Below are the code and all the weights of a small trained network. Each question names an input and a class and asks about switching units off, where a switched-off unit gives its printed mean instead of its output.

import numpy as np


def w(rows, s, z=0):
    codes = np.array(rows[::2]) - 128.0
    scale = np.full(codes.shape[1], s)
    scale[-1] = z or s
    return codes * scale


def f(y):
    return np.maximum(y, 0)


def log_softmax(a):
    a = a - a.max(-1, keepdims=True)
    return a - np.log(np.exp(a).sum(-1, keepdims=True))


def net(x, mask):
    res = np.array(x, float).reshape(1, 4) / 4 @ E
    y = f(res @ A[0][:, :-1].T + A[0][:, -1])
    res = res + np.where(mask, y, B[0][:, -1]) @ B[0][:, :-1]
    return log_softmax(res[-1] @ U[:, :-1].T + U[:, -1])


A, B = {}, {}
E = w([
[163,145,146,187,73,211,76,173,97,191,160],'x0',
[123,76,136,139,67,138,199,133,209,194,78],'x1',
[177,141,47,77,100,111,174,175,53,139,143],'x2',
[163,202,213,77,127,212,168,164,152,33,7],'x3',
],0.012)
A[0] = w([
[128,154,104,124,255,107,18,120,23,57,200,47],'n0',
[93,92,105,182,84,128,184,118,131,173,69,31],'n1',
[71,164,137,142,117,127,49,91,184,164,129,46],'n2',
[123,123,146,170,138,141,83,73,164,144,140,149],'n3',
[185,155,1,48,79,97,228,171,31,177,165,61],'n4',
[137,43,98,141,62,136,221,111,210,190,76,14],'n5',
[60,80,37,172,133,63,89,76,136,220,227,31],'n6',
[148,130,149,206,57,249,35,170,120,213,171,3],'n7',
[99,33,134,99,101,132,208,170,164,217,125,86],'n8',
[32,83,214,197,183,148,76,18,180,112,123,41],'n9',
[47,80,91,50,202,12,195,15,183,67,89,2],'n10',
],0.0085,0.0059)
B[0] = w([
[3,137,161,214,188,148,86,88,97,122,142,222],'n0',
[90,166,104,188,189,120,109,96,88,91,145,161],'n1',
[129,88,62,86,127,90,87,133,89,81,106,157],'n2',
[118,106,129,63,87,83,129,67,127,143,120,170],'n3',
[132,44,58,32,132,109,112,106,113,109,94,221],'n4',
[36,160,119,208,210,173,54,78,85,100,140,198],'n5',
[125,197,174,95,93,202,214,174,195,71,28,252],'n6',
[149,146,104,53,128,116,140,223,162,212,226,206],'n7',
[38,126,134,186,164,131,75,107,105,106,136,191],'n8',
[183,60,30,18,154,98,115,94,72,101,73,204],'n9',
[171,180,102,131,96,116,133,255,172,242,228,228],'n10',
],0.0085,0.018)
U = w([
[138,145,108,121,117,120,133,187,155,201,222,132],'0',
[122,216,165,94,124,216,183,158,170,80,10,119],'1',
[58,130,120,183,150,144,82,92,106,127,149,108],'2',
[138,10,76,84,124,105,115,111,116,131,94,112],'3',
[107,80,172,140,97,107,162,104,147,139,143,251],'4',
[179,105,146,183,56,87,137,113,134,112,146,113],'5',
[168,126,140,161,81,134,156,98,133,125,116,113],'6',
[172,114,176,188,70,80,149,111,122,136,140,112],'7',
],0.013,0.029)

Each question gives the input, the list of numbers given to net, and the class t.
The units are the neurons (one row each of A and B). Each row of codes is followed by its name. A weight is (code - 128) times the scale printed after its matrix; where a second scale follows, it is the last column's (A, B and U).
mask holds one flag per neuron, in row order. A switched-off neuron (its flag False) gives its mean, the last column of its row in B, instead of its output. The means were averaged over made-up inputs and are rounded, as every weight is.
A unit's drop is (log p(t) with every unit on - log p(t) with that unit switched off) / (log p(t) with every unit on - log p(t) with every unit switched off).
The circuit of an input: a set's keep is (log p(t) with only the set's units on - log p(t) with every unit switched off) / (log p(t) with every unit on - log p(t) with every unit switched off). Starting from all 11 units, units are removed one at a time, each time the one whose removal leaves the highest keep (on an exact tie, the one counted first), for as long as the keep stays at least 0.8.
circuit, biggest first: the units of the circuit, biggest drop first
most important unit: the unit with the biggest drop
k most important neurons: the k neurons with the biggest drops, biggest first
drop of u: that unit's drop, to one decimal
input [-5,-1,1,4], class 0: most important unit : n6
input [2,6,-8,7], class 3: 2 most important neurons : [n6 n9]
input [3,-3,-3,-1], class 4: circuit, biggest first : [n10 n5]
input [1,-1,4,3], class 3: circuit, biggest first : [n6 n10]
input [-8,-3,-8,1], class 0: 2 most important neurons : [n10 n4]
input [1,5,7,-5], class 3: 2 most important neurons : [n4 n0]
input [6,-4,-1,4], class 0: 2 most important neurons : [n6 n7]
input [5,-8,8,-7], class 2: 2 most important neurons : [n0 n9]
input [2,3,3,-3], class 4: 3 most important neurons : [n9 n10 n0]
input [-4,3,0,-5], class 1: 2 most important neurons : [n6 n7]
input [2,-5,0,-5], class 1: 3 most important neurons : [n6 n5 n8]
input [6,-8,7,7], class 2: 2 most important neurons : [n6 n0]
input [-6,4,7,5], class 3: 2 most important neurons : [n6 n4]
input [7,3,-6,1], class 0: circuit, biggest first : [n7]
input [-6,-1,-3,-7], class 1: 2 most important neurons : [n6 n7]
input [5,-6,-8,-6], class 3: 2 most important neurons : [n9 n2]
input [-2,-3,4,-2], class 3: 3 most important neurons : [n4 n5 n8]
input [3,2,-6,-5], class 3: 3 most important neurons : [n9 n2 n3]
input [0,0,-1,-8], class 1: drop of n6 : 0.8
input [0,8,-6,-2], class 2: most important unit : n5
input [-5,5,-5,2], class 0: drop of n4 : 0.3
input [-8,-5,-1,-2], class 0: drop of n10 : 2.5
input [-7,1,-1,0], class 0: drop of n10 : 0.5
